[[127 110 148 143 125 115 107 128 127 120]
 [127 109 150 144 123 116 106 128 126 119]
 [127 109 149 144 124 116 106 128 127 120]
 [128 108 152 146 120 118 106 129 125 118]]
->
[[120 127 110 148 143 125 115 107 128 127]
 [119 127 109 150 144 123 116 106 128 126]
 [120 127 109 149 144 124 116 106 128 127]
 [118 128 108 152 146 120 118 106 129 125]]

[[128 128 129 124 118 129 136]
 [115 127 129 125 124 125 123]
 [127 128 129 126 127 126 126]
 [106 121 114 135 123 132 134]
 [129 128 128 121 121 129 130]
 [122 125 122 128 130 126 120]
 [137 129 127 119 123 130 133]
 [119 129 139 125 109 126 139]
 [130 125 120 121 132 130 124]
 [134 127 120 126 138 128 121]]
->
[[136 128 128 129 124 118 129]
 [123 115 127 129 125 124 125]
 [126 127 128 129 126 127 126]
 [134 106 121 114 135 123 132]
 [130 129 128 128 121 121 129]
 [120 122 125 122 128 130 126]
 [133 137 129 127 119 123 130]
 [139 119 129 139 125 109 126]
 [124 130 125 120 121 132 130]
 [121 134 127 120 126 138 128]]

[[137 123 127 118 130 134 129 123 126 128 137]
 [136 123 127 128 130 134 129 123 126 128 137]
 [136 123 127 128 130 134 129 123 126 128 144]
 [137 132 127 128 130 134 129 123 126 128 151]
 [136 123 127 138 123 121 129 123 126 127 137]
 [136 123 126 127 130 134 140 123 126 133 135]
 [136 123 127 128 130 134 129 123 126 128 136]
 [136 123 127 128 130 150 127 123 139 128 137]]
->
[[137 137 123 127 118 130 134 129 123 126 128]
 [137 136 123 127 128 130 134 129 123 126 128]
 [144 136 123 127 128 130 134 129 123 126 128]
 [151 137 132 127 128 130 134 129 123 126 128]
 [137 136 123 127 138 123 121 129 123 126 127]
 [135 136 123 126 127 130 134 140 123 126 133]
 [136 136 123 127 128 130 134 129 123 126 128]
 [137 136 123 127 128 130 150 127 123 139 128]]

[[123 122 142 144 109 130 110 118 142 131 153 120 117 109 140 142]
 [112 135 133 145 108 119 100 112 149 131 139 130 125 123 116 141]]
->
[[142 123 122 142 144 109 130 110 118 142 131 153 120 117 109 140]
 [141 112 135 133 145 108 119 100 112 149 131 139 130 125 123 116]]

[[137 106 153 103 149 117 134 105 117 116 116 123 135 134]
 [131 111 139 104 148 117 127 114 122 117 124 113 140 141]
 [ 99 129 123 112 124 104 135 155 122 123 145 104 136 132]]
->
[[134 137 106 153 103 149 117 134 105 117 116 116 123 135]
 [141 131 111 139 104 148 117 127 114 122 117 124 113 140]
 [132  99 129 123 112 124 104 135 155 122 123 145 104 136]]

[[136 126 121 132 126 115 134]
 [126 131 148 133 147 121 130]
 [128 125 127 131 135 125 141]
 [127 132 127 117 117 130 131]
 [142 129 135 130 118 120 128]
 [134 125 130 127 129 132 125]
 [117 125 106 119 127 139 144]
 [144 136 128 130 124 137 115]
 [118 140 121 135 134 136 134]]
->
[[134 136 126 121 132 126 115]
 [130 126 131 148 133 147 121]
 [141 128 125 127 131 135 125]
 [131 127 132 127 117 117 130]
 [128 142 129 135 130 118 120]
 [125 134 125 130 127 129 132]
 [144 117 125 106 119 127 139]
 [115 144 136 128 130 124 137]
 [134 118 140 121 135 134 136]]

[[138 139]
 [124 154]
 [111 132]
 [152 139]
 [109 147]
 [149 118]
 [111 136]
 [144 133]]
->
[[139 138]
 [154 124]
 [132 111]
 [139 152]
 [147 109]
 [118 149]
 [136 111]
 [133 144]]
---
[[130 132 120 116]
 [108 120 111 113]
 [115 156 137 123]
 [119 157 145 144]
 [125 153 147 144]]
->
[[130 132]
 [108 120]
 [115 156]]

[[137 145 101]
 [119 144 117]
 [ 99 120 130]
 [120 146 116]
 [111 141 132]]
->
[[137 145]
 [119 144]
 [ 99 120]]

[[113 123 128 137 128]
 [108 123 118 137 128]
 [157 144 139 112 122]
 [142 140 117 116 129]]
->
[[113 123]
 [108 123]
 [157 144]]

[[147 143 147 147 124]
 [157 111 112 105 120]
 [115 139 118 119 131]]
->
[[147 143]
 [157 111]
 [115 139]]

[[127 119 143 130 127]
 [126 115 151 131 127]
 [126 113 152 132 127]
 [127 121 139 130 127]]
->
[[127 119]
 [126 115]
 [126 113]]

[[119 129 154]
 [122 135 127]
 [150 132 124]]
->
[[119 129]
 [122 135]
 [150 132]]

[[118 150 104 137]
 [126 132 123 131]
 [131 119 138 125]
 [129 128 129 127]]
->
[[118 150]
 [126 132]
 [131 119]]

[[126 146 124]
 [140 103 124]
 [118 135 125]]
->
[[126 146]
 [140 103]
 [118 135]]

[[134 113 131 120 120]
 [123 122 128 138 151]
 [119 123 130 138 134]
 [138 115 128 119 117]]
->
[[134 113]
 [123 122]
 [119 123]]
---
[[125 123 135]
 [131 108 123]
 [117 131 137]
 [137 127 151]]
->
[[108 123]
 [131 137]]

[[131 116 153 126 136]
 [129 134 144 123 129]
 [140 129 148 130 127]
 [129 141 144 123 125]]
->
[[134 144]
 [129 148]]

[[133 141 113 127]
 [114 119 153 116]
 [100 136  98 109]
 [118 126 113 121]]
->
[[119 153]
 [136  98]]

[[123 125 133 136]
 [127 138 120 117]
 [116 139 116 127]
 [132 131 128 131]
 [123 135 132 106]]
->
[[138 120]
 [139 116]]

[[123 109 132 122 140]
 [135 114 154 129 123]
 [128 127 128 125 134]]
->
[[114 154]
 [127 128]]

[[121 141 153]
 [123 130 149]
 [136 118 109]]
->
[[130 149]
 [118 109]]

[[124 118 119 140]
 [124 129 107 126]
 [124 127 107 121]]
->
[[129 107]
 [127 107]]

[[114 142 124]
 [112 149 111]
 [130 145 117]]
->
[[149 111]
 [145 117]]
---
[[149 130 120]
 [126 130 134]
 [128 134 122]
 [114 132 141]
 [125 126 135]]
->
[[130 134]
 [134 122]]

[[133 111 119 106]
 [138 102 137 122]
 [131 136 154 116]
 [125 129 155 116]
 [140 106 127 113]]
->
[[102 137]
 [136 154]]

[[102 134 137 130]
 [113 109 115 128]
 [103 108 114 123]]
->
[[109 115]
 [108 114]]

[[136 109 114 139 111]
 [114 146 144 119 143]
 [156 126 117 117 134]
 [104 121 132 144 115]]
->
[[146 144]
 [126 117]]

[[123 121 143]
 [124 117 149]
 [130 105 156]
 [122 120 146]]
->
[[117 149]
 [105 156]]

[[145 112 141 154]
 [132 125 138 145]
 [149 118 119 124]
 [144 103 134 154]
 [103 152 128 100]]
->
[[125 138]
 [118 119]]

[[151 108 115]
 [144 154 136]
 [114 131 109]]
->
[[154 136]
 [131 109]]

[[154 112 129]
 [132 126 127]
 [134 100 118]]
->
[[126 127]
 [100 118]]
